Each row was made from one walk, in order. Every step used is in the known rows, and no mark comes twice. Write each row's walk.
Known rows
durik/zene/kovat/gero/rovo: [-112  149 -277  122 -140 -107  -66   90  282   -5  335  -29   39   51
  -55 -215   77  362 -155  194   90   20  147   -9 -168  115  117 -245
 -203 -133   -9   52   44  223 -196 -109  421 -116   47  258  186 -204
 -252  -21  -44  182   29 -368  118  -20  -93   25]
zene/romep/dozo/kovat/gero/durik: [-196  100  -15    3 -163 -198  160  184  122   45  337 -103  183   90
  288 -107  127  189 -114  -37   99  136 -137   54   68  105   34 -153
  -39  -69 -163 -262 -125  -84  -94  -84  111   51   44  -81   50   62
 -188  -87 -182  156   -1  -71  190 -211  -12  -29]
rovo/romep/dozo/nipiv/kovat/gero/durik/zene/nudof/pinirut: [ -86   45  -30  -70 -265  -27  223  288   76 -235  396 -144  156  264
  239  -81  -56  227 -284   15  265 -178  -70 -163   91  186  -71  168
  155 -129  135 -406  -34 -242   89  -81  160   22 -302   38   40 -164
 -213  -67  -60   67 -228  -35   45 -246  -17   14]
pubogu/nipiv/kovat/dozo: [ -49  -47   74   71 -119  162  288  121  -92 -134  143 -245  161  -42
  176  -40 -240  292 -255  -89  115  218  199  165   78  117  -50 -351
   82  137  131 -264 -155  -43  -11   28  208   67   15  -61   62   -2
 -127   81  188   37  223 -187    2 -385 -225   50]
pubogu/rovo/zene/durik/gero: [-296   91 -157 -164  -53 -214   47   93  -21 -203  195   40   64  -34
    3 -241  -95  197 -350 -152  107  117   60   61   50   24   30 -121
 -117 -157  180  -30  -62    0  102   42  290 -149   16  164  269   82
 -244  -73  121  323  -93 -183  308  -42   35   87]
gufibe/pubogu/pinirut/durik/nipiv/romep/dozo: [-136   56  118  184   66   67  280 -147 -204  -53   34 -173   76  -37
  -57  145 -131  328  -82  -92  -22  -40 -190   32  -32   52   89 -441
  382  126    0  -20  -49   65 -322    7  227  -29  219   43  162 -267
 -138   99   71  162 -154 -102  114 -355 -154  -58]
zene/durik/kovat/gero/rovo: [ -34   95 -237   56 -183 -122  104   81   57   28  185  -35   -1   88
  -13 -251 -126  392 -262  137    8  147  185  106  -22   24   47 -160
 -141  -88  165   30   -2 -109  -93 -115  373   10   16  256  341  161
 -269  -41   93  126  -33 -163  120  -85  -24  -44]
gufibe/pubogu/dozo/kovat/gero: [  54 -119  -56   95  -49  -16  165  133   48   68  112 -176   20   91
  214 -156 -118  137 -151  -38   68  349  110  246   -6  145    2 -332
  158  102  -49 -217   29 -136 -117  -19  337   43  137  -40   -4  118
 -192   83   40  106   88 -126   81 -272 -108   10]
pubogu/gufibe/romep/dozo/nipiv/kovat/gero/rovo: [ -47  146 -106 -108   78  127  238   86  211    9  221 -145  115  -36
  264 -300  202  215 -197 -252  233   10  253  117   59   44 -117 -156
   73  -59  105  -10 -157   39  -21 -174   76   73 -446   53   55   80
 -107  -28  -22  -16  167 -348   21   77  -12   -5]
dozo/kovat/gero/durik/nudof/pinirut/pubogu/nipiv: [  83 -111 -115  -33 -389 -148  298  100 -227 -178  115 -110  161  201
   22  156 -412  176 -196   91  149  261  186  179  -41  230   90  -28
  -62  148   29 -284 -140 -289 -152  -62  405   72  311  -94  303  -73
 -324 -118    4  -37  -10  -32  -47 -349 -147 -172]
rovo/romep/dozo/nipiv/kovat/gero/durik: [-135   96  -52  100 -102   66  280  256  142   52  352 -207  214  105
  342 -254  -26   56 -185  -98  195  -14  -49   78  143   38 -107   59
  208  -73  -11 -423  -98 -236  134 -107   14  190  -75  -45  -57  111
 -133 -205  -48   30 -114   32   91 -166   56  -51]
rovo/romep/dozo/kovat/gero: [-109  198   14    3    7 -144  198  203  163    8  315 -177  131   29
  301 -183   83   76 -101  -28  135  184  -77   64   43   -2 -176  -82
  107  -20  -29 -186  -13  106   14  -88   93    7 -105   66  -15  178
  -14  -99 -212  203   20 -131  156  -63   40    4]
durik/nudof/kovat/gero/rovo: [ -21  156 -295  237 -238 -124   72  114   72  -51  189 -112   25   38
   52  -98 -162  417 -122  219    2  171  115   18  -92  103   42 -109
 -240    0   28   61   70   48 -107  -71  440  -72  178  222  234 -132
 -128  -39  -91  278   41 -207   68 -151  -48   34]
rovo/zene/nudof/dozo/nipiv/kovat: [-157   93  -26  -24 -165 -117  260  327  -30 -397  233 -285  205   79
  146   58 -100  207  -93 -116  125   98 -226 -157   36   77  -79  -16
   89 -115  270 -238   33  -69  189   43  134 -131 -269  117   68  146
 -172  140   32  380 -153 -379   93 -318  -98  202]
pubogu/nipiv/romep/dozo/kovat: [-140  158   31  -78   82  -67  264   78    0  -95  183 -191  166 -114
  144  -61 -192  180 -196 -128   82  180  -38  137  -18  -47 -174 -415
  191  110   94  -79 -172   81 -134   16   93  -66 -234   44   48   -1
  -48  121  -18   69   92 -207   80 -315 -155  -33]
pubogu/gufibe/romep/dozo/nipiv/kovat/gero/durik/zene: [ -95 -137 -176  -95  -66  130  214  209  153 -140  312  -74  200  129
  296 -195   89   77 -256 -283  209  -74  192   -4  105  191   22  -86
  200  -62   29 -103 -391 -138   64 -135  176   22 -309 -210   61 -238
 -192  -77   94  -53   58 -208    0  -75    8  -43]
pubogu/pinirut/durik/zene/kovat/gero: [ -61   44  -86  141 -145 -253  112  116   80  -73  347  -16   99  129
 -101   57   -1  449 -159  116   61  129 -115  -20 -157  233  104 -140
  -74   23    3   76   37  207 -259  -45  541 -101  382   50  189 -281
 -192 -102  -47  305 -100 -250  112 -344 -138  -22]
kobu/gufibe/romep/dozo/nipiv/kovat/gero/durik: [  15 -162   34  -76   -1   32  456  175  221  -70  350 -162  159  123
  401 -147   -7   99 -125 -120  181  153   65  182  225   47 -121  -63
  228  -16   72 -144 -358 -314   81 -109  163   43 -211 -227  113    6
 -142 -190   46  -93   15   43  163 -175    9  -68]
durik/kovat/gero/rovo/zene/nudof/pinirut: [ -79  179 -149  -86 -213 -165   49   55  -37 -175  160  -54   14  133
  -50 -119   -2  500 -198  181  136  147   27  -38 -121   83   76  -52
 -307 -243  347  -34  156  -12  -38   -3  373  -76 -213  460  360  -49
 -264   98  -28  225  -86 -323   85   27   86  100]
zene/durik/pubogu/rovo/romep/dozo/nipiv/kovat: [-176  124   74  -46  -69   76  267  251   61 -196  268 -144  189   54
  188 -169 -151 -114 -341 -363  290 -197   25 -122  219  -17 -228   23
  378   14   64 -288  -62  -51  157 -130  -15  -11 -194    3  -55  237
 -183 -160 -108  197 -182   -3  179 -165 -126   49]
gufibe/kobu/pinirut/pubogu: [-283 -108   96 -185  -83 -476  303 -154 -163   16  144 -123 -140 -131
 -205  185 -131  197   89  -36 -108 -225   19   78  -95 -100  -20 -507
 -209  177  -28 -227 -167  413 -253   29  321 -162  258  -16  387 -165
  -96 -275  246 -123  -67 -348   86   89   15    4]
gero/durik/nudof/kovat/nipiv/romep/dozo: [-162   42 -122  228 -209   -1  343  164  -23 -246  240 -146  278   53
  164   56 -310  181  -56   20   48  -94 -169 -196   86  101   89 -112
  127   -9  -47  -69 -442 -208  -45  -24  164  -16  -64  -78  196 -263
 -154 -112  -91  207 -215   73   81 -458  -50  -78]
kobu/gufibe/pubogu/dozo/kovat/nipiv/romep: [  60 -201  168  241   77  269  335   60   40  -78  107 -243   94   60
  250  -30 -263   27   24   -6   79  232  167  201   74  110  -18 -436
  357  225   80   22 -321 -195 -159  -47  246  -58  -16  -92   -7  -40
 -179  157  141  -23   19  -21  200 -324  -48   -1]
zene/gufibe/pubogu/rovo/romep/dozo/kovat/nipiv: [-281   67   51  172   -2  183  121  129  101   -8  232 -247  156   13
  467 -101  137 -136   -1 -252  256  -17   13 -125  224  176   34 -276
  232  140 -234 -320  -58   47   15  -13  -17  -44   52   29 -211   94
  -58   70 -124  274  -51   16  272 -151   32  196]
kobu/gufibe/pubogu/rovo/zene: [-249 -166   -1   -7  121  -45   15 -106   52 -191  167 -101    2   -7
  123 -105 -110 -104  -80 -125  140   70   13  137  -51  131  142 -439
   81   -4   45  -34  -79  139 -116  104  279 -270  296   82  107 -262
 -136  143  129  223  -23 -149  344  100   44  159]
nudof/pinirut/pubogu/rovo/zene: [-304   66   46 -202  -76 -275   11 -153 -217 -269  138   -8   49 -132
 -121   62 -199  125 -133 -116  185   -1   26   18  -74   98  115 -219
 -176   12  148 -128   -1  293 -184   33  265 -175  166  177  275 -163
 -202 -120   68  155  -86 -263  214   73  -14   57]
gufibe/romep/dozo/nipiv/kovat/gero/durik/pubogu/rovo: [ -72  -83  -73  -85 -132  145  323  177  173  -35  266  -82  219   32
  252 -216   11   36 -308 -413  277  -26  167    9  289   64  -97    9
  192  -38  -96 -283 -220 -298  193 -110  100   80 -240 -238   42   23
 -296 -325  -58  -32  -67  -21  116 -145  -62  -65]
pinirut/durik/pubogu/nipiv/dozo/kovat/gero: [  93  -25   80  112 -229  114  315  231 -123  -57   42 -187  158  143
   92  -12 -214  173 -305    4   76  461  245  246   39   97 -169 -143
  222  152   39 -171   34 -244   16 -120  356   63   34  -81   80  211
 -291   27   31  135  148 -207  -17 -365 -164  -90]
gufibe/romep/dozo/nipiv/kovat/gero/durik/nudof: [   5  -88 -103   16 -237    5  376  274   88 -147  295 -154  182   96
  349 -140 -110  298 -241 -230  215   32   41  -32  229   57  -45   -1
  127  -31   30 -285 -248 -288   92  -51  178  154 -205 -186   99  -91
 -121 -236  -64   31   23   78  -30 -390  -39    7]
dozo/nipiv/kovat/gero/durik/zene/nudof/pinirut/pubogu: [ -51 -146  -66 -106 -418 -158  205  163  -55 -224  303  -97   68  268
  -31  104 -215  250 -279   50  252  -72   97  -18    5  329   97  124
  -28    0   71 -329  -56 -281 -124 -116  399  -16  -63  -77  239 -220
 -454 -113  114 -111 -214 -195   22 -278 -157 -115]
pinirut/pubogu/rovo/romep/dozo/kovat: [-258  165   -2  -89   47 -166  160   71  117 -224  281 -137  103 -143
  143  -40   34  -14 -154 -262  202   23  -24   32   73   -2 -137 -224
  108  114  -50 -260   51  257  -96  -10   20 -107  107    7  -37   -9
  -47 -135 -181  234    2 -164  188  -97  -77   14]
gero/rovo/romep/dozo: [-253  341  -17   66   99  -15   46  -47   65  -21  224 -136   43 -112
  113 -197   40  251 -100   48   76 -215  -92  -31  -45 -124  -99 -363
   34  -79  116 -131  121  383 -141  -80   23  -75   57  360  104  -64
   40   11 -106  203   29 -216  182  120   32   83]
romep/dozo/nipiv/kovat/gero/durik/zene: [-121  -95 -150   65 -270   25  129  300  176  -94  403 -160  144  164
  183 -198  -78  199 -384 -105  193  -23   20   13   71  189   18   46
  119  -70  -71 -347 -119 -224   -5 -116  186   91 -108 -157   -1 -156
 -242 -139   67   32 -114  -29   22 -318 -126  -41]
nipiv/dozo/kovat/gero/durik: [ -16 -179  -10   42 -262   23  234  115   62  -25  258 -117  160   86
  187 -162 -185  285 -269  -15  126  220   55  200   25  137  -28  -27
  -24   15  -60 -312 -117 -393    0  -55  255  117   28 -172  164   29
 -307 -154   19   56   99  -16   92 -251  -80 -104]
nipiv/kovat/gero/rovo/romep/dozo: [ -72  292  -50   73  -13   44   80   96  229   59  283 -135   27  -49
  216 -370  164  306 -252   16  171   95   80   87    0  -55 -160 -158
   -5  -95   70 -204  144  167  -53 -110   82   77 -136  269    7   77
    2  -53 -102  144  112 -151   95    2   42   62]
pinirut/pubogu/rovo/zene/nudof: [-359   68  -53 -207  -43 -363   43  -24  -22 -318  210  -38   52  -90
 -101   13  -43  129 -151 -193  222  -64  -88  -63  -56   80   80 -268
 -107  -67  107 -109  101  315 -126  127  273 -252   48  210  233 -177
 -241   13    6  247 -111 -447  262  -11  -65  101]
rovo/zene/gufibe/pubogu/pinirut/durik/nipiv: [-228  -12   82  282  -79  101   64  -67 -375    3  -14 -161   78  124
   47  204  -13  273   39  -19   41  118 -140  -68  -46  171  260 -334
  145  104   57  -37  135  193 -159   26  406  -88  513  260  176 -128
 -176  207  164  340  -80 -199  207 -143   46  210]
zene/kovat/nipiv/romep: [-200  140   40  138   14  -35  280   44   77   -4  259 -122  227  -66
   43  -45 -157  127   92   36   98  -60  -27  -33   18   41   68 -325
   68    0   24   67 -404   86 -137  -58  224  -42 -174   81  181  -54
 -224  -92  -24   45  -93 -235  215 -201  -52  -50]
nudof/pinirut/pubogu/nipiv: [-156   59   77 -137  -46 -192  221 -134 -342 -102   33 -132   52  -42
  -88  189 -373  116  -45  100   47   48  109  208  -76   94   43 -408
   42  182  160 -146  -86  199 -277  -50  311  -77  266  125  319  -76
 -174   26  162 -101   20 -288   85 -108 -197  -88]
durik/kovat/gero/rovo/romep/dozo/nipiv: [-170  330 -220  253  -44  136  153  222  175   63  253 -263  105    5
  228 -292   79  258  -79   47   74   -3  112   57   72  -66  -91  -71
   66  -84  116 -183  140  -28   71 -145   20  142  -92  285  -36  108
  -85  -76 -105  124  -97 -150   29  -44   78   15]
gero/rovo/zene/kovat/dozo/nipiv/romep: [-260  304  -68  204  -81  127  175   67  115 -139  255 -203  293  -98
   57 -117  -23  352   33  -34  194  -73   16 -154  -94   -3   81 -173
 -123 -194  154  -28 -114   20   -4  -34   55  -11 -333  273   64   23
 -323  -11  -66  226 -118 -353   56 -104   26   48]
rovo/zene/romep/dozo: [-437  267  105  -21   18 -242   -1   81  -64 -132  233 -120  125  -80
  197  -61  138  185    0  -87   87  -28 -264 -114  -20  -35   73 -386
  -13 -149   73 -118  -10  448 -127   16   45 -103  -31  251   56  -65
    0  107 -118  316    6 -278  214  -45   44  218]
gero/rovo/zene/nudof: [-248  193  -70  -81  -57 -198  -20  -33    8 -168  194  -78   28   16
  -68 -109   10  385 -176   39  156 -128 -156 -112 -160   -5   41 -279
 -201 -231  245  -36  201  317 -124   48  269 -219  -92  458  293 -101
 -180  176  -18  301  -26 -461  219  123   18  170]
kobu/romep/dozo/nipiv/kovat/gero/rovo: [  30   86  -97   51  -10   62  266  243  265  -45  360 -282   27  -52
  200 -312   40  276 -273 -112  169   91   73  145   73  -71 -177  -32
   74 -108   69 -142   62   34   -8 -115   31   51 -359  161   24  175
  -44 -172   45  -26  -42  -58   42  -32  -64   36]
kobu/pinirut/pubogu/rovo: [-322  -49   -9 -114  -97 -371   96 -123  -84  -79  186  -72  -98 -214
 -250    9 -162   56 -123 -140    8 -186   88  154  -28   40   75 -473
 -138  169  -92 -299   -7  310 -268   43  286 -152  346  -17  225 -294
 -170 -286  171  -14 -103 -307  171  -36  -80   11]
dozo/kovat/gero/rovo: [  -9  116 -114   57 -141  -82   49   43  158  110  241 -121   21   21
   50 -210   -8  361 -227   75  110  211  139  169  -82   73  -53 -133
 -230  -14    1  -56  112   47 -152 -122  311  -28   19  159  165  120
 -204  -54  -55  127  113 -270  156   25  -35  -17]
gero/rovo/zene/durik/nudof/pinirut/pubogu/dozo: [ -31  112  -23  -65 -281 -204   76   -2 -335 -439   25   18   22   64
 -160   45 -378  458 -244   80  157  -11   82 -130 -145  -11   91 -162
 -104  -53  411  -65  123  168 -246  -45  358  -60  109  415  400    8
 -228   15   52  270  -80 -135   -1 -208  -82   98]
nipiv/romep/dozo/kovat: [-177  147  102  -85   49 -165  206   43   45 -112  263 -129  106 -118
  108  -60 -132  230 -182 -121  106   64 -165   29  -19  -32 -155 -318
   88   59   53  -38 -204  131 -185  -41   96 -105 -252   19  107  -54
  -66  -14 -104  125   37 -163  157 -217  -82  -25]

Which walk is each row?
[  35  110 -130  343  -30  360  115  145  124  182  103 -271   13   37
  304 -370  -13  225 -140  -28  134  126  312  210   45   25  -67 -253
  205   46   97 -338  274 -135   19  -84  158  196   56  225 -200  152
 -127   90   99   28   64 -116   -4 -137   34  103] : gufibe/pubogu/dozo/nipiv/kovat/gero/rovo/romep
[ -58  -67 -103 -251   58  -93  313   71  128  -63  250  -15  228   97
  289 -135  127    9 -135 -228  158   96   15   89   53  118  -23 -167
   94  -77  -29  -33 -435 -109    7 -101  159  -29 -200 -191  218    1
 -174 -102  -95   51  112 -210  130   57   61 -131] : pubogu/gufibe/romep/dozo/kovat/gero/durik
[   7 -201  -61 -200    1 -239  479  173  199  -81  383 -153   98   48
  255  -63   12  216 -104 -148   30  117 -118   50   63 -122 -188  -71
  -34  -75  -46 -114 -323  -32   78   24  131  -91 -175 -122  272  146
  -48 -308   53  -14  -64   71  132   57   88  -57] : gufibe/kobu/romep/dozo/kovat/gero/durik
[-122  202  -64  173 -205  166   11  150   67   -4  119 -218  164  -41
  279 -267  158  444 -152  -14  135  436  281  170  -70    3   -5 -225
 -164  -76  100 -199  292    3   18   14  145  102 -156  292  -76  182
 -174  238  -24  231  276 -326    2 -159   -4  184] : pubogu/nipiv/dozo/kovat/gero/rovo/zene/romep
[-124    5  -30 -273 -191 -197  264   37 -119 -420  210  -70  156  118
  -57  224 -243  229 -270  -16  177  -58  -69  -83  -90  161    2 -258
  142   39  130 -204 -172  -96 -248   10  227 -192 -212    2  253 -345
 -315  147   11  -10 -142 -226   -4 -403 -229 -146] : gero/durik/zene/nudof/pinirut/pubogu/nipiv/romep/dozo/kovat
[-101  244 -227  232  -89  177    4   67  -40   60   -3 -230  159  -22
  284 -142   84  181  109   76   18  502  182   21 -128   98   99 -379
  -36    7   20  -13   94  -95   37   -3  173 -111  -84  365  -10  229
 -206  385  110  262   27 -375   57 -139  131  156] : nudof/dozo/kovat/gero/rovo/zene/gufibe/pubogu/nipiv/romep
[   9  171 -119  212 -357   43  196  236  -50 -438  150 -172  275   64
   67  -19 -233  361 -101  -16   92  129   18 -344  -16    9   38   44
  -63 -121  223   71 -149 -149   60  -56  146 -116 -321  223  214  241
 -232   68  -43  486 -191 -150   54 -355   24  122] : gero/rovo/zene/durik/nudof/dozo/kovat/nipiv/romep
[-137  148 -179  279 -221  189   -3  192   13   35  116 -291   98   86
  317 -166  131  172   30   10  124  287   97  -48  -17  187  134 -112
  -41  -63  -12 -237  185 -148   96  -96  141    8  -16  272  -67  273
 -232  208  115  291  -72 -277   59 -119   81  238] : nudof/dozo/nipiv/kovat/gero/rovo/zene/gufibe/pubogu
[ -87 -125  163    5 -122 -151  471   24  -95  -23  110 -203    9 -149
  -77  129 -167  292   94 -142  -55    4  219   60   31 -133 -133 -413
  -47  287   35 -193 -293  125 -152   17  240   -8 -133 -111  171   26
 -151 -271  248 -171  -75 -238   -7 -255   32  -18] : gufibe/kobu/pinirut/pubogu/dozo/kovat/nipiv/romep
[  -5  224   88  207 -348  162   85  126 -164 -154   38 -155  125   73
  112  -21  121  630 -154  138   53  453  284   57   20   13   39  -12
 -145  -73  236 -123  261 -125  -16  -94  309   99 -186  296  100  187
 -273   88   -5  357  158 -217   40 -160   92  160] : nudof/pinirut/durik/nipiv/dozo/kovat/gero/rovo/zene/romep
[-233  113  -77   38  -46   47  121   69   96   23  258  -14  200   20
  138 -246  -17 -109 -176 -128  171 -171   14  -28  111   28  -36  -87
  162  -83 -143 -240 -112  -29  101 -108   67   -5  159   24   94  -78
 -232 -284 -143   92 -176  -45  256   89   72  -89] : kovat/gero/durik/pubogu/rovo/romep/dozo
[-219  101   -2   95 -194  -36  215  260  113   80  351 -189  193   78
  334 -175   62  198 -155 -113  159   29  -52   79  157  110   18  -68
   72  -52 -100 -382 -119 -199  -16 -111   43  193  -63 -101  -62   68
 -200 -127  -57   22  -56  -31  114 -309  -45    0] : zene/romep/dozo/nipiv/kovat/gero/durik
[ -57   63 -111  132 -111  116  292  230  106   -6  248 -190  255  148
  261 -134   40   50 -102   -9   76  142   23   70  144  -19  -50   34
  248  -71  -52 -279 -119 -224  156 -103  117  113  -35  -13   71  143
 -200 -155 -101  139  -57  -26  155  -74   47  -80] : rovo/romep/dozo/kovat/gero/durik/nipiv
[-219  395   -1   92 -109  -85   53  127   16 -143  212 -101   80   35
   62  -22  389  667 -284  -67   99  270 -225   -4  -83   43  -22 -108
 -242 -147  134  -85  361  212 -157  -46  134  -36  218  262   40   11
  -84  107 -229  564   12 -224  125 -259   32  157] : pubogu/pinirut/durik/gero/rovo/zene/romep/dozo/kovat
[-123  136 -236   73  -78 -194  210  239  101 -199  274 -161   23  -23
  324  -50  166  449   97   43   26  209  -40 -272  -46 -151  -82  -77
 -287 -118  104  197  -37  367  126   52  237 -223 -217  435  244   43
  121  -65  -24  344  -21  -96   68  104  249  302] : durik/nudof/kovat/gero/rovo/zene/gufibe/kobu/romep/dozo
[ -89 -215 -174   87  -31  107   66  135  361 -184  373 -103   82  190
  352 -211   83 -159 -212  -97  181   86  106   75   57  226   52 -171
  240    0 -194 -234 -105 -208    0   -7  185 -166  241 -171 -106 -321
 -167   15  -47  194  -86  106  240  -73   58    6] : kobu/gufibe/pubogu/rovo/romep/dozo/kovat/gero/durik/zene
[ -45  378  -73   94  -76  -64  151   82  -63  -79  155  -78   10   55
   78 -122   34  441 -184  241  -13  169   64   45   15  -38  -84 -162
  -45  -70  283  -95  130   37  -94 -131  224   40   43  354  185   24
  -28  -64  -73  267  -49  -70   39  -85  169   -2] : nudof/pinirut/durik/kovat/gero/rovo/romep/dozo
[-108   97   95   24 -233  -31  277  156  -56 -427  239 -190  183   -5
  157  126 -177   67 -133 -189  306  -66   78 -160  167  134  -42   44
   88  160   -5 -307  -95   64  -90  -57   50    4   24  -43   17  -72
  -85 -220 -252  238 -123   65   81 -311 -110   38] : durik/nudof/pinirut/pubogu/rovo/romep/dozo/kovat/nipiv
[-261  133  -42  -20 -178 -213   77  224  106  -49  326  -92  237  121
  306 -146  228  147 -108  -97  158  221 -210  -37    7   78   90  -64
  -95 -229  -87 -265  -56  -17    5  -22   80   24  -62   37   28  108
 -189  -26 -197  304  -48 -122  174 -115  118   69] : rovo/zene/romep/dozo/kovat/gero/durik
